Below are the code and all the weights of a small trained network. Each question names an input and a class and asks about switching units off, where a switched-off unit gives its printed mean instead of its output.

import numpy as np


def w(rows, s, z=0):
    codes = np.array(rows[::2]) - 128.0
    scale = np.full(codes.shape[1], s)
    scale[-1] = z or s
    return codes * scale


def f(y):
    return np.maximum(y, 0)


def log_softmax(a):
    a = a - a.max(-1, keepdims=True)
    return a - np.log(np.exp(a).sum(-1, keepdims=True))


def net(x, mask):
    res = np.array(x, float).reshape(1, 3) / 4 @ E
    y = f(res @ A[0][:, :-1].T + A[0][:, -1])
    res = res + np.where(mask, y, B[0][:, -1]) @ B[0][:, :-1]
    return log_softmax(res[-1] @ U[:, :-1].T + U[:, -1])


A, B = {}, {}
E = w([
[173,105,104,162,186,197,196,125,159,116],'x0',
[140,67,186,61,198,69,115,150,61,189],'x1',
[210,146,122,139,212,102,102,5,104,96],'x2',
],0.015)
A[0] = w([
[128,102,83,112,171,245,136,118,133,114,21],'neuron 0',
[103,177,112,218,63,187,112,76,182,48,2],'neuron 1',
[188,91,129,206,225,162,207,119,117,94,154],'neuron 2',
[145,191,110,131,198,93,105,44,124,111,13],'neuron 3',
[70,193,146,65,69,100,33,59,137,99,62],'neuron 4',
[160,188,132,109,80,97,2,133,73,103,51],'neuron 5',
],0.0087,0.0038)
B[0] = w([
[87,134,92,153,131,243,187,171,141,48,177],'neuron 0',
[123,84,195,54,182,35,167,84,104,142,251],'neuron 1',
[127,157,152,106,153,158,99,147,74,75,231],'neuron 2',
[37,170,57,134,22,12,161,198,173,173,211],'neuron 3',
[97,183,140,128,182,189,180,150,81,51,212],'neuron 4',
[69,75,96,163,148,195,142,56,44,51,200],'neuron 5',
],0.011,0.015)
U = w([
[89,94,66,152,145,255,129,133,82,16,77],'0',
[35,152,48,122,15,93,201,238,181,125,140],'1',
[143,20,183,55,211,70,128,90,112,99,142],'2',
[154,144,117,98,66,186,136,84,94,91,255],'3',
[189,110,76,162,72,130,181,88,207,181,85],'4',
],0.0085,0.0093)

Each question gives the input, the list of numbers given to net, and the class t.
The units are the neurons (one row each of A and B). Each row of codes is followed by its name. A weight is (code - 128) times the scale printed after its matrix; where a second scale follows, it is the last column's (A, B and U).
mask holds one flag per neuron, in row order. A switched-off neuron (its flag False) gives its mean, the last column of its row in B, instead of its output. The means were averaged over made-up inputs and are rounded, as every weight is.
A unit's drop is (log p(t) with every unit on - log p(t) with that unit switched off) / (log p(t) with every unit on - log p(t) with every unit switched off).
The circuit of an input: a set's keep is (log p(t) with only the set's units on - log p(t) with every unit switched off) / (log p(t) with every unit on - log p(t) with every unit switched off). Starting from all 6 units, units are removed one at a time, each time the one whose removal leaves the highest keep (on an exact tie, the one counted first), for as long as the keep stays at least 0.8.
circuit, biggest first: the units of the circuit, biggest drop first
most important unit: the unit with the biggest drop
top k neurons: the k neurons with the biggest drops, biggest first
drop when u is switched off: that unit's drop, to one decimal
input [-7,3,6], class 0: most important unit : neuron 5
input [2,2,1], class 3: circuit, biggest first : neuron 1; neuron 5; neuron 4; neuron 3
input [-7,-3,-7], class 0: circuit, biggest first : neuron 3; neuron 4
input [-3,0,-2], class 3: circuit, biggest first : neuron 3; neuron 1; neuron 0; neuron 2
input [1,2,-3], class 3: top 3 neurons : neuron 3; neuron 1; neuron 0
input [-2,3,-1], class 3: top 2 neurons : neuron 1; neuron 3
input [-3,3,3], class 3: top 2 neurons : neuron 1; neuron 0
input [6,-4,7], class 1: top 3 neurons : neuron 3; neuron 5; neuron 4
input [-8,5,7], class 0: top 3 neurons : neuron 5; neuron 4; neuron 1
input [8,-7,-7], class 0: top 3 neurons : neuron 0; neuron 3; neuron 2
input [0,-5,0], class 2: top 2 neurons : neuron 1; neuron 3
input [5,4,1], class 0: top 2 neurons : neuron 1; neuron 2
input [-7,7,7], class 0: circuit, biggest first : neuron 5; neuron 1
input [-5,-2,-5], class 0: most important unit : neuron 3
input [-5,1,2], class 0: top 2 neurons : neuron 1; neuron 5
input [-4,-6,4], class 2: top 2 neurons : neuron 1; neuron 0
input [6,-6,8], class 1: top 2 neurons : neuron 3; neuron 0
input [-6,0,7], class 1: top 3 neurons : neuron 3; neuron 2; neuron 0
input [3,3,1], class 3: drop when neuron 1 is switched off : 2.1
input [5,-8,-6], class 2: drop when neuron 1 is switched off : 1.0
input [-5,4,5], class 0: circuit, biggest first : neuron 1
input [4,-5,0], class 2: drop when neuron 1 is switched off : 1.1
